Here is a tiny trained network, its code and every weight. The questions are about switching its units off for an input and a class, where a switched-off unit gives its printed mean instead of its output.

import numpy as np


def w(rows, s, z=0):
    codes = np.array(rows[::2]) - 128.0
    scale = np.full(codes.shape[1], s)
    scale[-1] = z or s
    return codes * scale


def f(y):
    return y / 2 * (1 + np.tanh(0.7978845608 * (y + 0.044715 * y**3)))


def log_softmax(a):
    a = a - a.max(-1, keepdims=True)
    return a - np.log(np.exp(a).sum(-1, keepdims=True))


def net(x, mask):
    res = np.array(x, float).reshape(1, 5) / 4 @ E
    y = f(res @ A[0][:, :-1].T + A[0][:, -1])
    res = res + np.where(mask, y, B[0][:, -1]) @ B[0][:, :-1]
    return log_softmax(res[-1] @ U[:, :-1].T + U[:, -1])


A, B = {}, {}
E = w([
[143,128,119,209,198,191,223,101,163,92,1],'x0',
[20,155,186,126,119,87,84,157,48,192,81],'x1',
[145,23,70,186,166,213,152,142,103,75,158],'x2',
[97,228,215,105,134,121,214,107,125,166,211],'x3',
[105,36,161,191,208,41,153,44,199,197,181],'x4',
],0.0087)
A[0] = w([
[123,173,150,127,117,171,170,135,106,118,140,28],'n0',
[115,61,136,187,176,79,170,93,209,157,10,213],'n1',
[170,134,167,118,165,83,194,100,194,144,142,93],'n2',
[93,151,197,148,157,73,141,104,137,136,189,124],'n3',
[196,164,82,82,115,137,126,143,138,114,109,219],'n4',
[133,86,15,125,115,172,58,159,73,93,58,174],'n5',
[161,65,12,132,137,214,145,145,86,95,118,252],'n6',
[250,201,118,72,86,104,106,131,162,117,192,139],'n7',
[28,172,159,108,96,82,38,148,93,155,77,206],'n8',
[29,126,212,132,141,119,171,105,110,164,138,108],'n9',
[92,156,159,80,103,100,83,133,71,148,101,137],'n10',
[92,138,175,161,141,135,143,105,145,127,76,134],'n11',
],0.012,0.0034)
B[0] = w([
[132,72,113,77,155,104,91,91,167,129,156,160],'n0',
[111,182,130,234,160,108,128,83,158,60,124,250],'n1',
[63,117,100,170,111,111,79,145,116,132,95,197],'n2',
[134,104,196,85,88,213,143,149,157,156,111,203],'n3',
[153,127,93,177,137,145,111,150,124,85,161,189],'n4',
[78,88,66,147,86,188,88,106,127,152,129,250],'n5',
[101,90,164,163,109,147,70,86,148,103,97,255],'n6',
[92,128,139,136,206,98,140,34,232,71,119,206],'n7',
[132,135,209,154,130,101,92,129,5,106,117,246],'n8',
[164,145,187,138,122,131,159,194,151,134,130,211],'n9',
[106,119,165,175,145,93,134,138,84,159,91,206],'n10',
[115,125,117,102,133,78,102,183,135,155,123,177],'n11',
],0.016,0.017)
U = w([
[98,109,157,28,134,150,167,120,200,201,127,118],'0',
[189,79,41,59,166,126,111,59,160,118,197,129],'1',
[90,70,103,227,105,199,49,65,141,92,105,208],'2',
[136,63,127,95,103,98,43,126,2,177,82,100],'3',
[204,88,198,102,71,203,161,181,107,209,155,101],'4',
[126,192,128,153,71,160,151,221,147,210,53,1],'5',
[135,193,246,185,177,68,130,145,106,131,88,159],'6',
[199,150,111,127,91,121,185,84,88,187,137,18],'7',
],0.0083,0.0032)

Each question gives the input, the list of numbers given to net, and the class t.
The units are the neurons (one row each of A and B). Each row of codes is followed by its name. A weight is (code - 128) times the scale printed after its matrix; where a second scale follows, it is the last column's (A, B and U).
mask holds one flag per neuron, in row order. A switched-off neuron (its flag False) gives its mean, the last column of its row in B, instead of its output. The means were averaged over made-up inputs and are rounded, as every weight is.
A unit's drop is (log p(t) with every unit on - log p(t) with that unit switched off) / (log p(t) with every unit on - log p(t) with every unit switched off).
The circuit of an input: a set's keep is (log p(t) with only the set's units on - log p(t) with every unit switched off) / (log p(t) with every unit on - log p(t) with every unit switched off). Starting from all 12 units, units are removed one at a time, each time the one whose removal leaves the highest keep (on an exact tie, the one counted first), for as long as the keep stays at least 0.8.
circuit, biggest first: the units of the circuit, biggest drop first
top k neurons: the k neurons with the biggest drops, biggest first
drop of u: that unit's drop, to one decimal
input [-8,5,-2,-6,-6], class 3: circuit, biggest first	(n8)
input [-4,7,5,8,4], class 4: circuit, biggest first	(n3, n1)
input [-5,1,-2,6,5], class 6: top 2 neurons	(n5, n2)
input [-4,3,-2,-7,-3], class 3: top 2 neurons	(n8, n1)
input [-2,4,-7,-4,-7], class 3: top 3 neurons	(n1, n8, n5)
input [-7,5,5,-5,1], class 3: top 3 neurons	(n1, n7, n8)
input [-4,0,3,8,-3], class 0: top 2 neurons	(n1, n8)
input [-3,-4,0,5,-3], class 1: drop of n6	0.1
input [-6,0,-5,-6,7], class 6: drop of n5	0.2
input [-6,-1,-1,6,7], class 0: drop of n9	-0.1
